Here is a tiny trained network, its code and every weight. The questions are about switching its units off for an input and a class, where a switched-off unit gives its printed mean instead of its output.

import numpy as np


def w(rows, s, z=0):
    codes = np.array(rows[::2]) - 128.0
    scale = np.full(codes.shape[1], s)
    scale[-1] = z or s
    return codes * scale


def f(y):
    return np.maximum(y, 0)


def log_softmax(a):
    a = a - a.max(-1, keepdims=True)
    return a - np.log(np.exp(a).sum(-1, keepdims=True))


def net(x, mask):
    res = np.array(x, float).reshape(1, 5) / 4 @ E
    y = f(res @ A[0][:, :-1].T + A[0][:, -1])
    res = res + np.where(mask, y, B[0][:, -1]) @ B[0][:, :-1]
    return log_softmax(res[-1] @ U[:, :-1].T + U[:, -1])


A, B = {}, {}
E = w([
[76,91,93,137,249,93,179],'x0',
[115,137,117,133,120,124,129],'x1',
[2,100,180,62,128,103,14],'x2',
[130,167,210,237,120,15,166],'x3',
[114,137,122,137,121,132,131],'x4',
],0.012)
A[0] = w([
[210,129,29,165,153,164,216,254],'neuron 1',
[98,125,129,183,147,78,134,84],'neuron 2',
[90,136,170,179,243,52,170,34],'neuron 3',
[93,122,53,95,254,173,146,133],'neuron 4',
[154,136,236,175,31,81,122,104],'neuron 5',
[161,135,114,79,41,202,95,225],'neuron 6',
[88,149,194,118,106,106,62,93],'neuron 7',
[201,169,130,178,104,113,160,120],'neuron 8',
[186,140,112,159,97,140,161,214],'neuron 9',
],0.017,0.0079)
B[0] = w([
[191,251,165,143,147,142,160,253],'neuron 1',
[154,131,120,101,96,141,112,169],'neuron 2',
[167,98,99,94,74,200,131,212],'neuron 3',
[88,148,132,129,199,89,53,214],'neuron 4',
[91,173,189,164,168,85,139,213],'neuron 5',
[176,96,106,100,71,184,140,209],'neuron 6',
[121,157,177,103,111,120,65,179],'neuron 7',
[97,89,71,147,161,105,164,203],'neuron 8',
[141,106,90,158,137,117,201,198],'neuron 9',
],0.027,0.032)
U = w([
[210,156,52,100,72,195,155,31],'0',
[133,231,164,122,138,94,102,205],'1',
[130,91,116,48,6,174,73,249],'2',
[47,111,83,83,147,79,44,66],'3',
[105,147,100,173,128,60,177,72],'4',
],0.011,0.002)

Each question gives the input, the list of numbers given to net, and the class t.
The units are the neurons (one row each of A and B). Each row of codes is followed by its name. A weight is (code - 128) times the scale printed after its matrix; where a second scale follows, it is the last column's (A, B and U).
mask holds one flag per neuron, in row order. A switched-off neuron (its flag False) gives its mean, the last column of its row in B, instead of its output. The means were averaged over made-up inputs and are rounded, as every weight is.
A unit's drop is (log p(t) with every unit on - log p(t) with that unit switched off) / (log p(t) with every unit on - log p(t) with every unit switched off).
The circuit of an input: a set's keep is (log p(t) with only the set's units on - log p(t) with every unit switched off) / (log p(t) with every unit on - log p(t) with every unit switched off). Starting from all 9 units, units are removed one at a time, each time the one whose removal leaves the highest keep (on an exact tie, the one counted first), for as long as the keep stays at least 0.8.
circuit, biggest first: the units of the circuit, biggest drop first
k most important neurons: the k neurons with the biggest drops, biggest first
drop of u: that unit's drop, to one decimal
input [5,6,-3,8,-4], class 0: circuit, biggest first -> neuron 3
input [1,8,5,2,-3], class 2: 3 most important neurons -> neuron 1; neuron 4; neuron 5
input [2,-3,3,8,6], class 2: circuit, biggest first -> neuron 3; neuron 1
input [1,2,-2,7,-4], class 0: 3 most important neurons -> neuron 3; neuron 4; neuron 2
input [1,-8,-8,-2,4], class 1: 2 most important neurons -> neuron 1; neuron 3
input [-6,7,0,0,-4], class 0: 3 most important neurons -> neuron 6; neuron 4; neuron 1
input [-1,-4,3,-6,-5], class 2: 2 most important neurons -> neuron 1; neuron 6
input [-3,-2,0,7,-4], class 4: 3 most important neurons -> neuron 1; neuron 8; neuron 4
input [1,-3,8,-6,5], class 3: 3 most important neurons -> neuron 1; neuron 4; neuron 3
input [7,-3,2,-1,3], class 3: 2 most important neurons -> neuron 4; neuron 1
input [5,-3,1,-7,-8], class 3: 3 most important neurons -> neuron 4; neuron 1; neuron 5
input [4,3,8,1,8], class 2: 2 most important neurons -> neuron 1; neuron 5
input [1,-5,4,5,-1], class 2: 3 most important neurons -> neuron 1; neuron 3; neuron 4
input [8,0,1,-6,-8], class 3: circuit, biggest first -> neuron 4
input [1,1,-5,-5,-8], class 1: 3 most important neurons -> neuron 3; neuron 1; neuron 4
input [2,-3,-2,6,-8], class 0: drop of neuron 3 -> 1.6
input [0,3,-3,3,-5], class 4: drop of neuron 6 -> 0.8
input [6,0,-6,2,6], class 0: drop of neuron 8 -> 0.0
